[[ 1.926 -0.358  1.498  1.849]
 [ 0.824  1.671 -1.736  1.075]] --> 1.498

[[ 0.21 -0.02 -0.03 -0.07 -0.05 -0.09]
 [-0.08 -0.07 -0.13 -0.12 -0.08 -0.17]] --> -0.03

[[ 0.174  0.079  0.057 -0.198]
 [ 0.198  0.081  0.130 -0.058]] --> 0.057

[[ -62.157 -136.074   51.972  -20.418]
 [  -0.966  107.337   -3.625   68.752]] --> 51.972

[[-156.41 -139.11  137.34  131.97  121.69 -138.65]
 [-189.75 -185.20 -219.87 -220.06 -219.43 -184.91]] --> 137.34

[[ 15.9  -6.5 -16.2  16.6  11.8]
 [ -2.0 -10.6 -14.5  -1.6  19.5]] --> -16.2

[[  72.070   30.926 -188.261  -20.755  -57.741 -219.530]
 [ 175.661 -180.658 -118.630 -141.560 -166.259 -112.293]] --> -188.261

[[-0.01  0.09 -0.02  0.20]
 [-0.20 -0.16 -0.07 -0.07]] --> -0.02
---
[ 140.84    9.90  -64.15 -178.74   34.45] ⇒ -64.15
[-10.412  -5.672  -5.109   8.102   5.580  17.634] ⇒ 8.102
[  2.0  12.1   7.7   7.8 -18.3   9.6  14.6] ⇒ -18.3
[  2.6  15.4  -8.2  -0.1 -11.6  -0.9] ⇒ -0.1
[ 1.4 -0.6 -1.3 -1.6] ⇒ -0.6
[-0.90  0.06  1.55 -1.46 -0.96] ⇒ 1.55
[ -5.54  15.01  13.58  13.90 -15.04  -1.11] ⇒ 13.90
[-123.55  107.20  -35.86   52.05] ⇒ 107.20
[  6.7   0.4  10.1 -11.7  14.6  13.4] ⇒ -11.7
[-0.19 -0.09  0.03  0.14 -0.01  0.03] ⇒ 0.14
---
[4445, 6181, 2927, 8523] ==> 8523
[0, 11, 89, 9] ==> 9
[755, 973, 398, 149] ==> 149
[8105, 1570, 4922, 2900] ==> 2900
[1, 3, 7, 8] ==> 8
[33, -26, -17, 4] ==> 4
---
Input: [ 25   0   6 -30  50   1 -33]
Output: -30

Input: [ 50  13 -47  47 -21]
Output: -47

Input: [37 49  4  6 26]
Output: 4

Input:
[[ 10   2   1  20  47  24  -1]
 [ -1   1  -2  22  -1  24   2]
 [  4  -2  -2   6 -20   1   0]]
Output: 22

Input: [-24  14 -10 -51   1   4  22]
Output: -51

Input: [ -7  -3  14 -50 -17 -15 -16]
Output: -50

Input: [ 15  28   8 -40 -25]
Output: 8

Input: [ 17  37  21  43 -24]
Output: 21

Input:
[[  2  -2   0   1   4  -1   2]
 [ -2  -2  -1  -1  -5   1   2]
 [  5 -10 -31 -20  31  14 -37]]
Output: -1
---
[[5512 3046 7408 6780 2650 7579 2699]
 [8324 6313 6869 5541 3791 6989 3083]] => 6989

[ 26 -24 -27 -46 -11   2] => -11

[[429 712 284 228 507]
 [373 846 623  73 632]] => 73

[[ 89  57  79 125  96]
 [ 84 120 177 112 120]
 [129 113  62  71 197]] => 71

[[3 6 4 5 4]
 [7 4 5 5 6]
 [3 2 4 5 8]] => 5

[ 12  21 -39   6  33] => 6

[233 277 371 761 400 368] => 400

[ 95 218  46 235 195] => 235

[150 128 108 172  37 156 222] => 156
---
[ 0.165  0.120 -0.117  0.062 -0.028] result: -0.117
[ 0.15 -0.14 -0.14  0.02 -0.14] result: -0.14
[ 0.02 -0.12 -0.09 -0.05  0.11] result: -0.09
[-16.10  -2.81  -7.28  10.61  10.93] result: -7.28
[-0.173 -0.067  0.098 -0.033 -0.055] result: 0.098
[-0.051  0.031  0.179 -0.018 -0.125] result: 0.179
---
[[  7  16  20  37 -33 -19]
 [-10 -21 -22 -37  22   8]
 [  7  16   1   4  -6  -1]] >> 16

[[  0   2  -5   3]
 [ -7 -31  33 -25]
 [-41 -17  -6   3]] >> 2

[[ 11  26   1  -4  -7]
 [-18 -29 -21 -19 -18]
 [-31  17 -49 -42  33]] >> 26

[[-19  21 -32  -5 -12]
 [-12  15 -42 -31 -13]
 [ 12 -25  51  -9  20]] >> 21

[[  0  -2 -42  -1]
 [  6  -4   8  -5]
 [-12  -3   3  -9]] >> -2

[[ 18 -16  -2   6  -8  16]
 [ -1   2   8   8   9   2]
 [-37   8 -20  -5   9 -10]] >> -16
---
array([  5.49,   6.00, -16.37,  13.61,   5.11,  -6.41, -12.86]) -> -12.86

array([-0.087, -0.133,  0.141, -0.121,  0.006,  0.119,  0.165]) -> -0.121

array([[-0.3, -0.4, -0.4, -0.9],
       [-2.1, -1.8, -1.5,  1.7]]) -> -1.8

array([[ 0.02, -0.16,  0.09,  0.01, -0.03],
       [ 0.01,  0.02, -0.01,  0.16,  0.06]]) -> -0.03

array([ 0.8,  1.0,  0.2, -1.4, -0.7]) -> -0.7

array([[ 0.03,  0.06,  0.04, -0.02, -0.01, -0.02,  0.08],
       [ 0.11,  0.20, -0.07,  0.10,  0.01, -0.15, -0.16]]) -> -0.15
---
[-198.95   63.22   94.08  -98.49   18.92  166.01  101.16] -98.49, 166.01
[ -0.94   3.35   0.51 -18.20  14.35] 0.51, 14.35
[-0.048 -0.141 -0.039  0.164  0.056  0.093  0.008] 0.164, 0.164
[ 0.346  0.195  0.745  2.029  1.266 -1.668 -0.587] 2.029, 2.029
[ 0.2 -1.8  1.2  1.4  0.0] 1.2, 1.4
[-0.019 -0.146 -0.018  0.100  0.002] -0.018, 0.100
[-0.095  0.090  0.021  0.165 -0.108] 0.021, 0.165
---
[5785 7647 3045 9464]: 9464, 3045

[8 2 5 0 5 6]: 8, 0

[8492 4626 8160 2605]: 8492, 2605

[89 27  6 19]: 89, 6

[ 94  30 115 253 132]: 253, 30

[[4656 3592 1747 6816]
 [3213 9313 2481 2634]]: 9313, 1747

[[806 518 408 267]
 [583 275 796 439]
 [223 282 484 272]]: 806, 223

[6 9 6 6 1 6 7]: 9, 1

[1525 8797 8553 1208 9603]: 9603, 1208
---
[[  5  -5  -3  -6   0   4]
 [ -3 -35 -15  12 -34 -23]
 [ 39 -33 -18 -47   9  28]] -> -5

[[-25  22 -46   2  14]
 [ 24  -2 -42 -29  10]
 [ 28  -2 -42 -24 -15]] -> 22

[[-41  -9 -17 -23 -16   9 -15]
 [ 10   2  -5  19  23  12 -17]
 [  1   4  -6  10   4   9  -1]] -> -9

[[ -4  13  23 -51 -29]
 [  5 -13  23  48  -9]
 [-29 -10 -44  21  45]] -> 13

[[-11 -19 -22 -52]
 [  1   9   9  31]
 [ 33  21  31  29]] -> -19

[[ 10   2  34 -37]
 [  0   0   1   2]
 [ 36 -26   8  11]] -> 2

[[-25 -52  40  17]
 [-38  14 -33  49]
 [  0  12 -11  11]] -> -52

[[ 20   1  18  -9  17  -8]
 [ 51  -2  -6 -11 -24 -28]
 [ 45 -25  12   5  27  16]] -> 1

[[-11 -30 -36 -37  -6 -35]
 [ 22 -35   3   9   1  13]
 [  4 -10 -46 -21  17 -14]] -> -30

[[ -9 -34  14   9  17]
 [ -7 -31  24 -43  31]
 [-31  21  -7   4   0]] -> -34
---
((4, 5, 9, 38), (0, 25, -20, 20)) Answer: 38, 0
(-16, 31, -37, -48, -13, -9, -12) Answer: -12, -16
(-5, -39, -11, 3) Answer: 3, -5
(-30, 11, -3, -50, 17, -17) Answer: -17, -30
(-9, 0, 39, 13, -6, 27, 0) Answer: 0, -9
((-33, 16, -6, -5, -13, 6), (14, -14, -21, -19, -19, -41), (17, -19, 13, 33, 26, 28)) Answer: 6, 17
(-20, -4, -48, -11, -4, 21) Answer: 21, -20
((21, -3, 38, -30), (-42, 24, -25, 12)) Answer: -30, -42
(37, 13, -10, 1, -21, 1) Answer: 1, 37
---
[ 13  19 -28  45  27] -> 45, 27

[ 50  47 -15 -31  46  30] -> 50, 47

[ 22  17  27  23 -39 -11   4] -> 27, 23

[ 37  29  39 -10  18] -> 39, 37

[-17 -37  -3   3 -10  25] -> 25, 3

[ 29 -10   4 -26  37 -17] -> 37, 29

[[ 28 -40  39  23]
 [  1 -41  16 -15]
 [-41  35 -35 -25]] -> 39, 35

[ -9  37 -28 -21  42 -17] -> 42, 37
---
[[ 107.266  -93.351  -63.106  -99.135  -18.555 -118.884  132.925]
 [ -61.569  175.374  -10.734  189.150  124.588  184.013  -99.364]
 [-118.370   64.840   86.457   66.851   -4.550   96.749 -132.636]] gives 189.150, -132.636

[ 0.178  0.080 -0.114 -0.109  0.112] gives 0.178, -0.114

[[ 15.730  19.456  22.165 -17.221]
 [ -3.186   3.910 -18.787  20.461]
 [-14.678   2.260  -4.393  -4.597]] gives 22.165, -18.787

[  14.82  -85.23 -146.19  194.27  156.00    2.58] gives 194.27, -146.19

[-0.06  0.01  1.26 -1.68] gives 1.26, -1.68

[  6.5 -13.4   1.0  -2.5  11.5] gives 11.5, -13.4
